Below is a small trained network, with its code and all its weights. Each question gives an input and a class and asks what happens when units are switched off, that is, made to give their printed mean instead of their output.

import numpy as np


def w(rows, s, z=0):
    codes = np.array(rows[::2]) - 128.0
    scale = np.full(codes.shape[1], s)
    scale[-1] = z or s
    return codes * scale


def f(y):
    return y / 2 * (1 + np.tanh(0.7978845608 * (y + 0.044715 * y**3)))


def log_softmax(a):
    a = a - a.max(-1, keepdims=True)
    return a - np.log(np.exp(a).sum(-1, keepdims=True))


def net(x, mask):
    res = np.array(x, float).reshape(1, 6) / 4 @ E
    y = f(res @ A[0][:, :-1].T + A[0][:, -1])
    res = res + np.where(mask, y, B[0][:, -1]) @ B[0][:, :-1]
    return log_softmax(res[-1] @ U[:, :-1].T + U[:, -1])


A, B = {}, {}
E = w([
[166,218,3,136,108],'x0',
[128,129,128,128,125],'x1',
[80,249,210,116,172],'x2',
[30,128,109,217,40],'x3',
[128,129,129,132,125],'x4',
[227,146,177,225,102],'x5',
],0.0044)
A[0] = w([
[95,52,222,119,130,97],'n0',
[150,196,51,127,121,73],'n1',
[21,121,107,233,80,92],'n2',
[92,124,127,157,103,94],'n3',
[131,132,129,126,113,186],'n4',
[167,1,56,151,117,74],'n5',
[120,149,137,120,136,37],'n6',
[117,180,147,128,148,89],'n7',
[138,137,114,136,136,33],'n8',
[88,42,231,121,141,105],'n9',
[160,131,136,101,149,79],'n10',
[224,139,180,218,106,89],'n11',
[45,107,84,37,145,94],'n12',
[51,116,91,40,130,84],'n13',
[105,128,126,140,101,90],'n14',
[142,141,114,130,129,59],'n15',
[95,51,229,115,118,87],'n16',
[50,111,87,58,149,85],'n17',
[235,143,188,230,91,86],'n18',
[151,199,49,127,116,82],'n19',
[123,123,134,127,129,23],'n20',
[90,253,204,112,139,71],'n21',
[104,123,121,89,114,63],'n22',
[142,131,134,106,115,129],'n23',
[206,130,140,58,174,89],'n24',
[172,14,68,129,88,82],'n25',
[127,136,127,125,128,1],'n26',
[115,122,132,109,117,39],'n27',
[122,122,128,131,119,27],'n28',
[55,114,94,43,129,86],'n29',
[139,172,82,130,120,103],'n30',
[151,194,56,123,106,92],'n31',
[160,34,76,137,95,59],'n32',
[89,247,201,110,141,68],'n33',
[146,129,123,124,153,55],'n34',
[185,126,128,89,183,87],'n35',
[43,136,116,196,55,75],'n36',
[127,131,127,124,127,11],'n37',
[152,202,45,126,117,85],'n38',
[63,136,123,172,61,73],'n39',
[117,130,128,114,123,29],'n40',
[220,132,148,32,159,103],'n41',
[151,198,51,125,110,92],'n42',
[213,128,143,49,180,99],'n43',
],0.0076,0.0048)
B[0] = w([
[178,70,61,167,193,203],'n0',
[177,70,96,168,183,147],'n1',
[111,54,149,139,6,249],'n2',
[137,102,142,133,97,117],'n3',
[93,144,84,125,120,213],'n4',
[20,161,226,128,214,225],'n5',
[142,120,178,182,139,61],'n6',
[108,120,155,137,161,117],'n7',
[169,120,171,185,147,56],'n8',
[188,51,47,155,206,235],'n9',
[131,105,158,150,101,95],'n10',
[205,233,135,127,105,195],'n11',
[198,226,139,134,103,202],'n12',
[196,212,149,144,102,177],'n13',
[139,104,150,137,110,102],'n14',
[162,121,152,164,143,70],'n15',
[199,59,73,164,197,199],'n16',
[191,205,146,140,104,171],'n17',
[219,254,131,122,104,219],'n18',
[174,65,91,155,188,161],'n19',
[164,124,170,195,135,51],'n20',
[16,156,209,121,216,224],'n21',
[164,150,162,153,125,82],'n22',
[120,129,125,132,120,130],'n23',
[110,81,147,144,46,171],'n24',
[25,161,206,131,201,220],'n25',
[161,125,181,190,137,46],'n26',
[165,136,168,178,138,60],'n27',
[159,115,176,169,127,53],'n28',
[193,205,149,137,106,172],'n29',
[146,91,113,131,164,132],'n30',
[170,65,100,137,188,161],'n31',
[82,136,209,143,185,163],'n32',
[28,152,209,129,209,214],'n33',
[151,116,161,167,111,69],'n34',
[127,93,153,138,68,137],'n35',
[113,62,163,129,36,199],'n36',
[164,125,179,189,134,47],'n37',
[176,62,85,155,189,170],'n38',
[121,81,159,133,61,154],'n39',
[166,132,177,182,131,55],'n40',
[95,78,139,144,28,206],'n41',
[169,64,90,143,187,169],'n42',
[98,76,142,144,32,199],'n43',
],0.026,0.002)
U = w([
[37,138,228,140,245,121],'0',
[225,22,41,186,229,88],'1',
[120,119,87,75,124,253],'2',
[127,36,156,153,22,67],'3',
[251,252,146,135,125,68],'4',
],0.0038,0.0061)

Each question gives the input, the list of numbers given to net, and the class t.
The units are the neurons (one row each of A and B). Each row of codes is followed by its name. A weight is (code - 128) times the scale printed after its matrix; where a second scale follows, it is the last column's (A, B and U).
mask holds one flag per neuron, in row order. A switched-off neuron (its flag False) gives its mean, the last column of its row in B, instead of its output. The means were averaged over made-up inputs and are rounded, as every weight is.
A unit's drop is (log p(t) with every unit on - log p(t) with that unit switched off) / (log p(t) with every unit on - log p(t) with every unit switched off).
The circuit of an input: a set's keep is (log p(t) with only the set's units on - log p(t) with every unit switched off) / (log p(t) with every unit on - log p(t) with every unit switched off). Starting from the 12 units with the biggest drops (on a tie, the unit counted first), units are removed one at a time, each time the one whose removal leaves the highest keep (on an exact tie, the one counted first), for as long as the keep stays at least 0.8.
circuit, biggest first: the units of the circuit, biggest drop first
unit that matters most: the unit with the biggest drop
k most important neurons: the k neurons with the biggest drops, biggest first
drop when u is switched off: that unit's drop, to one decimal
input [5,2,-7,-8,7,-7], class 3: circuit, biggest first	(n41; n43)
input [6,-1,-4,-2,2,-7], class 4: unit that matters most	n12
input [2,-3,3,6,4,3], class 3: circuit, biggest first	(n2; n36)
input [1,5,-2,7,-8,7], class 3: 4 most important neurons	(n2; n36; n39; n12)
input [-7,5,-8,-8,-8,8], class 0: 4 most important neurons	(n5; n25; n32; n2)
input [7,-2,-7,-7,7,-8], class 4: 2 most important neurons	(n12; n13)
input [7,-6,7,0,2,-4], class 0: 2 most important neurons	(n21; n33)
input [-4,-1,-2,-6,5,8], class 4: 2 most important neurons	(n18; n11)
input [2,-5,-1,-7,-7,-6], class 3: 2 most important neurons	(n41; n43)
input [6,5,-3,-7,7,-2], class 3: 4 most important neurons	(n41; n43; n24; n9)
input [0,1,-6,8,-4,2], class 3: 2 most important neurons	(n2; n36)
input [0,7,6,2,2,-8], class 4: circuit, biggest first	(n12; n13)
input [3,-5,-6,-7,2,1], class 3: 3 most important neurons	(n41; n43; n24)
input [7,4,6,-7,-5,3], class 1: unit that matters most	n38
input [1,-3,-4,-8,-6,-7], class 3: 2 most important neurons	(n41; n43)
input [4,5,-3,-7,8,1], class 3: drop when n43 is switched off	0.2
input [-4,-6,-6,-2,8,-6], class 0: drop when n15 is switched off	0.0
input [8,-5,4,-3,-6,-8], class 1: drop when n16 is switched off	-0.1
